Here is a tiny trained network, its code and every weight. The questions are about switching its units off for an input and a class, where a switched-off unit gives its printed mean instead of its output.

import numpy as np


def w(rows, s, z=0):
    codes = np.array(rows[::2]) - 128.0
    scale = np.full(codes.shape[1], s)
    scale[-1] = z or s
    return codes * scale


def norm(h):
    return h / np.sqrt((h * h).mean(-1, keepdims=True) + 1e-5)


def f(y):
    return np.maximum(y, 0)


def log_softmax(a):
    a = a - a.max(-1, keepdims=True)
    return a - np.log(np.exp(a).sum(-1, keepdims=True))


def net(x, mask):
    res = np.array(x, float).reshape(1, 7) / 4 @ E
    u = 0
    for l in range(2):
        y = f(norm(res) @ A[l][:, :-1].T + A[l][:, -1])
        res = res + np.where(mask[u : u + 14], y, B[l][:, -1]) @ B[l][:, :-1]
        u += 14
    return log_softmax(norm(res)[-1] @ U[:, :-1].T + U[:, -1])


A, B = {}, {}
E = w([
[130,123,125,125,124,125,132,128,127,128],'x0',
[133,113,222,115,149,116,148,91,162,209],'x1',
[32,115,161,151,119,85,201,153,34,118],'x2',
[130,133,131,131,127,128,126,129,125,128],'x3',
[129,127,128,124,126,128,128,128,126,127],'x4',
[85,141,159,114,20,246,141,141,157,126],'x5',
[124,128,128,129,131,131,123,128,126,129],'x6',
],0.011)
A[0] = w([
[25,138,156,155,105,131,186,115,61,128,54],'0.n0',
[145,119,122,104,62,219,87,134,189,146,101],'0.n1',
[103,122,93,145,143,164,105,151,140,128,94],'0.n2',
[65,164,162,105,45,195,169,111,108,120,31],'0.n3',
[79,113,149,142,160,88,181,161,70,138,82],'0.n4',
[100,96,123,150,200,9,142,149,62,129,120],'0.n5',
[160,138,81,123,94,179,113,153,105,82,72],'0.n6',
[135,134,252,109,143,102,151,79,160,255,146],'0.n7',
[235,108,62,96,203,43,112,71,137,141,162],'0.n8',
[216,189,91,153,200,139,49,78,186,133,155],'0.n9',
[152,123,180,135,149,86,152,135,101,147,2],'0.n10',
[167,115,119,98,92,210,93,142,213,134,117],'0.n11',
[85,108,152,138,118,165,162,144,124,137,15],'0.n12',
[82,113,69,130,103,104,171,139,68,79,72],'0.n13',
],0.0069,0.0053)
B[0] = w([
[98,50,117,103,162,64,55,221,185,153,202],'0.n0',
[178,201,95,108,189,91,148,39,104,106,210],'0.n1',
[82,111,105,119,123,73,153,108,106,145,142],'0.n2',
[117,42,168,101,88,69,41,235,204,165,196],'0.n3',
[103,140,79,191,146,111,116,35,119,95,193],'0.n4',
[172,211,115,159,177,221,130,26,131,60,244],'0.n5',
[41,130,104,145,107,15,118,96,94,163,168],'0.n6',
[126,44,255,96,201,159,179,74,171,208,254],'0.n7',
[21,53,161,125,66,143,104,254,148,145,255],'0.n8',
[29,38,166,120,40,125,120,231,138,157,233],'0.n9',
[46,64,94,147,146,81,80,83,110,94,145],'0.n10',
[172,227,122,141,172,67,146,37,129,106,210],'0.n11',
[128,100,113,111,112,85,97,162,176,168,146],'0.n12',
[214,152,143,177,194,172,63,168,196,108,181],'0.n13',
],0.0052,0.0083)
A[1] = w([
[145,144,99,115,115,162,142,124,124,112,63],'1.n0',
[140,188,77,155,164,152,141,135,63,51,55],'1.n1',
[128,114,160,119,114,136,146,117,126,147,126],'1.n2',
[100,96,96,140,76,108,138,224,115,136,17],'1.n3',
[174,128,168,127,188,154,196,2,139,182,88],'1.n4',
[127,125,160,151,178,143,234,93,73,169,30],'1.n5',
[152,112,127,108,115,132,148,128,110,121,48],'1.n6',
[116,70,168,106,122,139,158,167,123,167,17],'1.n7',
[105,139,61,156,116,123,86,204,108,52,154],'1.n8',
[143,95,177,92,132,132,98,115,188,166,142],'1.n9',
[174,221,22,99,76,152,109,106,112,64,64],'1.n10',
[121,173,62,127,59,113,97,190,167,102,134],'1.n11',
[88,97,176,102,97,144,187,164,101,134,2],'1.n12',
[191,170,140,132,137,184,160,91,154,118,35],'1.n13',
],0.009,0.0034)
B[1] = w([
[100,116,132,141,149,108,132,118,115,122,137],'1.n0',
[169,136,183,180,167,137,200,157,181,254,192],'1.n1',
[130,156,91,165,158,112,156,163,107,130,170],'1.n2',
[171,150,134,29,41,201,104,146,117,108,193],'1.n3',
[121,165,49,58,22,145,89,116,94,46,232],'1.n4',
[104,113,54,102,34,89,23,91,176,75,177],'1.n5',
[144,134,99,140,128,115,133,110,122,115,128],'1.n6',
[158,116,119,234,202,131,141,187,160,154,201],'1.n7',
[209,206,93,89,82,178,141,133,95,96,254],'1.n8',
[131,168,130,180,165,121,208,150,79,160,255],'1.n9',
[36,12,204,189,213,60,127,65,160,164,210],'1.n10',
[99,86,97,78,116,105,70,108,74,59,228],'1.n11',
[177,102,91,156,212,122,122,187,143,152,169],'1.n12',
[172,177,128,122,120,150,179,151,77,133,153],'1.n13',
],0.0079,0.008)
U = w([
[159,134,85,71,62,164,72,211,96,76,186],'0',
[69,100,112,133,142,77,91,3,131,100,193],'1',
[97,63,182,157,160,116,150,197,175,219,146],'2',
[179,242,136,67,78,162,184,64,139,158,66],'3',
[192,206,90,215,200,140,161,126,100,108,6],'4',
],0.016,0.0019)

Each question gives the input, the list of numbers given to net, and the class t.
The units are the neurons (one row each of A and B). Each row of codes is followed by its name. A weight is (code - 128) times the scale printed after its matrix; where a second scale follows, it is the last column's (A, B and U).
mask holds one flag per neuron, layer by layer. A switched-off neuron (its flag False) gives its mean, the last column of its row in B, instead of its output. The means were averaged over made-up inputs and are rounded, as every weight is.
A unit's drop is (log p(t) with every unit on - log p(t) with that unit switched off) / (log p(t) with every unit on - log p(t) with every unit switched off).
The circuit of an input: a set's keep is (log p(t) with only the set's units on - log p(t) with every unit switched off) / (log p(t) with every unit on - log p(t) with every unit switched off). Starting from the 12 units with the biggest drops (on a tie, the unit counted first), units are removed one at a time, each time the one whose removal leaves the highest keep (on an exact tie, the one counted first), for as long as the keep stays at least 0.8.
circuit, biggest first: the units of the circuit, biggest drop first
unit that matters most: the unit with the biggest drop
k most important neurons: the k neurons with the biggest drops, biggest first
top k neurons in layer l: the k neurons of layer l with the biggest drops, biggest first
drop when u is switched off: that unit's drop, to one decimal
input [-1,6,0,-3,-2,1,3], class 3: most important neuron -> (0.n8)
input [-7,-8,8,6,-2,-1,-3], class 4: circuit, biggest first -> (0.n8 1.n1)
input [6,-7,0,-6,5,4,0], class 1: circuit, biggest first -> (1.n10 0.n8)
input [4,-1,0,-2,-6,-7,2], class 0: top 2 neurons in layer 0 -> (0.n8 0.n7)
input [6,-1,-8,-3,-3,4,1], class 1: 2 most important neurons -> (1.n10 0.n7)
input [-2,0,8,4,-7,-6,-8], class 4: 4 most important neurons -> (0.n7 1.n1 0.n5 1.n10)
input [-1,0,-3,3,-2,1,-4], class 1: 2 most important neurons -> (0.n11 0.n7)
input [8,0,8,-7,0,-5,-7], class 4: 4 most important neurons -> (0.n7 1.n1 0.n5 0.n13)
input [5,0,1,2,-5,-4,-2], class 4: 2 most important neurons -> (0.n5 0.n7)
input [0,-6,3,-8,-6,-3,-2], class 4: top 2 neurons in layer 1 -> (1.n8 1.n1)
input [6,0,-7,-4,3,1,7], class 1: top 3 neurons in layer 0 -> (0.n11 0.n7 0.n1)
input [-6,3,-3,-7,4,1,-7], class 3: 2 most important neurons -> (0.n11 1.n4)
input [-8,1,-8,-8,6,2,1], class 3: 2 most important neurons -> (0.n11 0.n1)
input [5,-1,2,-6,1,-6,4], class 4: unit that matters most -> 0.n5
input [7,0,-2,8,-8,-3,2], class 0: 2 most important neurons -> (0.n7 1.n3)
input [8,-8,-3,6,-3,1,8], class 1: 2 most important neurons -> (1.n10 0.n8)
input [6,-1,-5,-3,5,8,-7], class 1: 2 most important neurons -> (1.n10 0.n7)
input [-8,4,-4,-3,-2,2,-7], class 3: drop when 0.n8 is switched off -> 0.0
input [-5,1,-4,-5,-1,6,-5], class 3: drop when 1.n13 is switched off -> 0.3
input [-2,1,-3,5,2,-7,4], class 2: unit that matters most -> 1.n4
input [-8,8,4,-5,2,-2,6], class 1: drop when 1.n4 is switched off -> 0.1
input [-4,-1,7,6,0,-3,4], class 4: drop when 0.n7 is switched off -> 0.3
